What can hang from each mark
sumub: zufi
vofedis: dunom videmus
deruf: mazi
gomudom: deruf pegam sumub vofedis vumib zufi
vumib: gomudom
videmus: dunom gomudom
pegam: sumub zufi

Every row comes from one small tree of marks. The marks that hang from a mark follow it in brackets, in alphabetical order. Every link used is in the known rows. Which tree was each row made from?
Known rows
vofedis(dunom): [ -3   6  -5  -3  12  -7 -10 -10  -8  -6 -10   8  -4 -12  22   7  -1   5
   0  -1  -7  -1]
vofedis(videmus(dunom gomudom(pegam sumub(zufi)))): [ -7   3 -10 -11   2 -14  -2  -5 -18  -6 -11  18 -13   0  36   9   3  -2
   4  -5  -7 -16]
videmus(gomudom(deruf pegam(sumub) vumib)): [ -8   5 -10   2   2 -10   5  -7  -7  -6 -20  17 -19   7  35  10   0   1
  -4  -5 -15 -22]
videmus(dunom gomudom(pegam sumub vofedis zufi)): [ -4   1 -16   0  -7 -21   0   2  -9  -6 -16  26 -18  16  46  12   6  14
   4  -2 -10  -8]
gomudom(deruf(mazi) pegam(zufi) vofedis(dunom)): [ -9   3 -10  -1   5 -15  -2 -13  -6  -6 -11  15 -17   7  43   0  -8  10
  -1   0  -8 -19]
vofedis(dunom videmus(gomudom)): [ -3   5  -5 -10  17  -6  -5  -7 -21  -5 -18   9 -10  -4  21  11  -3  -2
  -1   4 -10   3]
sumub(zufi): [ -4   8  -4   0  10 -13  -5 -12  -1  -6  -9   7   5 -16  21  -2   7   2
   4  -5  -4 -12]
vumib(gomudom(deruf(mazi) pegam sumub vofedis(videmus))): [-13   4 -14  -6  -5 -13   7   3 -19  -9 -26  14 -20  17  46   4  -2   4
   2  -2 -17 -16]
vofedis(dunom videmus(gomudom(deruf sumub(zufi)))): [ -7   4  -7 -13  13 -18  -2 -12 -23  -5 -19  14 -14  -6  30  15   3 -13
   2  -3 -15  -6]
videmus(dunom gomudom(pegam)): [ -4   5 -10  -2   8  -1  -5  -4  -4  -6 -15  17 -14   5  27   8  -1  15
  -1   5  -3 -17]
gomudom(pegam sumub zufi): [ -2   4  -9   5 -13 -21  -4   1  -6  -7  -6  15  -1  -4  42   6  -3   1
   5 -16 -13  -9]
gomudom(vofedis(dunom) zufi): [ -2   4  -9   1   5 -19  -7  -7  -9  -6  -9  16 -10   0  36   6   5   7
   3  -3 -12   3]
vofedis(dunom videmus(gomudom(sumub))): [ -3   3  -8 -12  10 -13  -3  -5 -25  -5 -21  10  -9  -5  26  17  -2  -4
   0  -2 -12   8]
vumib(gomudom(sumub(zufi))): [ -8  10  -9  -3   8 -15   1  -6  -2  -6 -18   9   2 -11  23   3  11   7
   6 -11  -6 -10]
vumib(gomudom(deruf pegam sumub vofedis zufi)): [ -8   6 -15   4 -10 -22   4   4  -4  -8 -16  21 -17  16  49   9   5   8
   4 -13 -19 -15]
gomudom(pegam vofedis(dunom) vumib zufi): [ -7   2  -8   2  -5 -15  -6  -3 -10  -7  -3  21 -26   7  51   6   3  -7
   3  -8 -18  -9]
pegam(sumub): [ -1   8  -7   3   6 -15  -2 -11  -7  -6 -14   7   7 -10  21   2   2  13
  -1  -7  -5  -4]
videmus(gomudom(vofedis)): [ -2   5  -9   1  11 -11   1  -3  -2  -7 -25  12  -7   5  23   6   8  16
   0   7  -6  -1]
vumib(gomudom): [ -5  12  -8   1  12  -3  -1  -3   0  -7 -19   6  -1  -4  17   2   4  15
   1  -1  -5  -9]
vofedis(videmus(dunom gomudom(pegam zufi))): [ -4   5 -10  -5   2 -11  -5   0 -17  -6  -8  19 -16  10  38   6  -4   2
   3   1  -9 -15]
gomudom(deruf pegam(sumub zufi) vumib): [ -7   6  -9   5  -4 -19   2 -11  -4  -6  -6  13  -8  -3  39   0  -5  -1
  -2 -15 -13 -25]

Write each row's tree
[ -8  -1 -14  -2  -3  -9   2   3 -11  -7 -21  24 -28  15  45  12   8   5
  -1   2 -12 -12] => videmus(dunom gomudom(pegam sumub vofedis vumib))
[ -3   4  -5  -6   9 -13  -7  -7 -21  -7 -10   9 -11  -2  31   7   2  -1
   0   1 -14   7] => gomudom(vofedis(dunom videmus))
[ -8   0 -13   7 -16 -24   2   3  -9  -8 -11  24 -23  11  58   7   4 -11
   3 -12 -25 -16] => gomudom(deruf pegam sumub vofedis vumib zufi)
[ -9   4 -15   1  -1 -13   2  -7 -11  -5 -16  26 -26  16  45   9   1   3
  -1  -3 -14 -27] => videmus(dunom gomudom(deruf pegam(sumub) vumib zufi))
[ -8   5 -12  -3  -2 -13  -1  -1  -8  -7 -15  16 -18   7  39  12   6  13
   1 -10 -13  -3] => vumib(gomudom(pegam sumub vofedis(dunom)))
[ -8   6 -10 -10   5 -15   0  -1 -23  -7 -20  11 -14   4  33  12   6   3
   2  -5 -16   8] => vumib(gomudom(sumub vofedis(dunom videmus)))
[ -4   6  -7  -2   6 -15   1  -5  -9  -5 -10  11  -8   2  32   5  -9  -2
  -1  -4 -11 -20] => vofedis(videmus(gomudom(deruf pegam(zufi))))
[ -6   6  -7   5  -4 -11  -1  -6  -8  -7 -11  12  -8  -3  35   3   0   1
  -1 -12 -11 -15] => gomudom(pegam(sumub) vumib)
[ -7   2 -10   0   2 -13  -1  -2  -9  -6 -13  24 -30  14  47  11   5  -3
   2  -3 -16  -8] => videmus(gomudom(pegam vofedis(dunom) vumib zufi))
[ -6   5  -8   5   2 -13  -2  -4  -7  -7 -12  15 -13  -1  38   2   1 -11
   2  -3 -19 -17] => gomudom(deruf vumib zufi)
[-11   7 -10  -5  -4 -21   4  -1 -13  -8 -14  16 -17   6  44   6   9  -3
   5 -13 -19 -18] => vumib(gomudom(deruf pegam sumub(zufi) vofedis(videmus)))
[-10   1  -6 -12   3 -13  -1  -7 -23  -5 -12  17 -24  -3  41  13   3 -21
   3 -10 -16 -10] => vofedis(dunom videmus(gomudom(pegam sumub(zufi) vumib)))
[-12   7 -15   3  -1 -13   5   0  -2  -8 -21  19 -20  21  46  -2   0  14
   4   0 -13 -25] => vumib(gomudom(deruf(mazi) pegam vofedis zufi))
[ -9   4 -13   0   1  -6  -2  -2  -8  -6 -14  26 -30  15  45   8   0  -2
   0   3 -15 -29] => videmus(dunom gomudom(deruf pegam vumib zufi))
[ -5   1 -12   4  -8 -25   1   2 -11  -8 -15  17 -11   3  45   5  10  -6
   5  -8 -18  -1] => gomudom(sumub vofedis vumib zufi)
[ -4   5  -5  -8   9  -5  -6  -5 -18  -6 -12  12 -16   1  30  12  -7  -2
  -1  -1 -11  -5] => vofedis(dunom videmus(gomudom(pegam)))
[ -7   0 -16  -2  -1 -19   2   1 -13  -6 -24  25 -23  14  44  10  13   2
   3   3 -13  -5] => videmus(dunom gomudom(sumub vofedis vumib zufi))
[ -2   7  -8   3   7 -13   0  -5   3  -5 -10  10   0  -2  26   3  -4  12
   0  -5  -2 -16] => videmus(gomudom(pegam(zufi)))
[ -6   5 -12  -1   9  -7  -3  -3  -9  -5 -18  20 -19   7  33   5   6   1
   2   7  -8 -14] => videmus(dunom gomudom(vumib zufi))
[ -3   5  -9  -6   1 -20  -3  -8 -22  -5  -9  17 -12   5  38  12  -6   1
   1 -11 -12  -4] => vofedis(dunom videmus(gomudom(pegam(sumub) zufi)))
[-10   9 -10  -1   0 -14   2  -5   0  -7 -13  15 -10  -2  35   6   5   2
   4 -15 -13 -25] => vumib(gomudom(deruf pegam sumub(zufi)))
[-12   1 -10  -4  11  -5  -1 -10 -15  -7 -24  16 -27   8  40   4   2  -4
  -1  11 -15 -12] => gomudom(deruf(mazi) vofedis(dunom) vumib)
[ -3   7 -10   7  -7 -22  -2  -8  -5  -6  -5  17  -5   2  40   3  -5   5
   1 -15 -15 -19] => gomudom(deruf pegam(sumub) zufi)
[-12   5 -16   0  -3 -20   9  -3  -3  -7 -23  14 -12  14  44   1  -2  16
   2  -6  -9 -22] => vumib(gomudom(deruf(mazi) pegam(zufi) sumub vofedis))
[ -4   2 -13  -6  -5 -17  -3   2 -22  -6 -11  20 -15   8  43  11  -4  -1
   4  -5 -12 -10] => vofedis(videmus(dunom gomudom(pegam sumub zufi)))
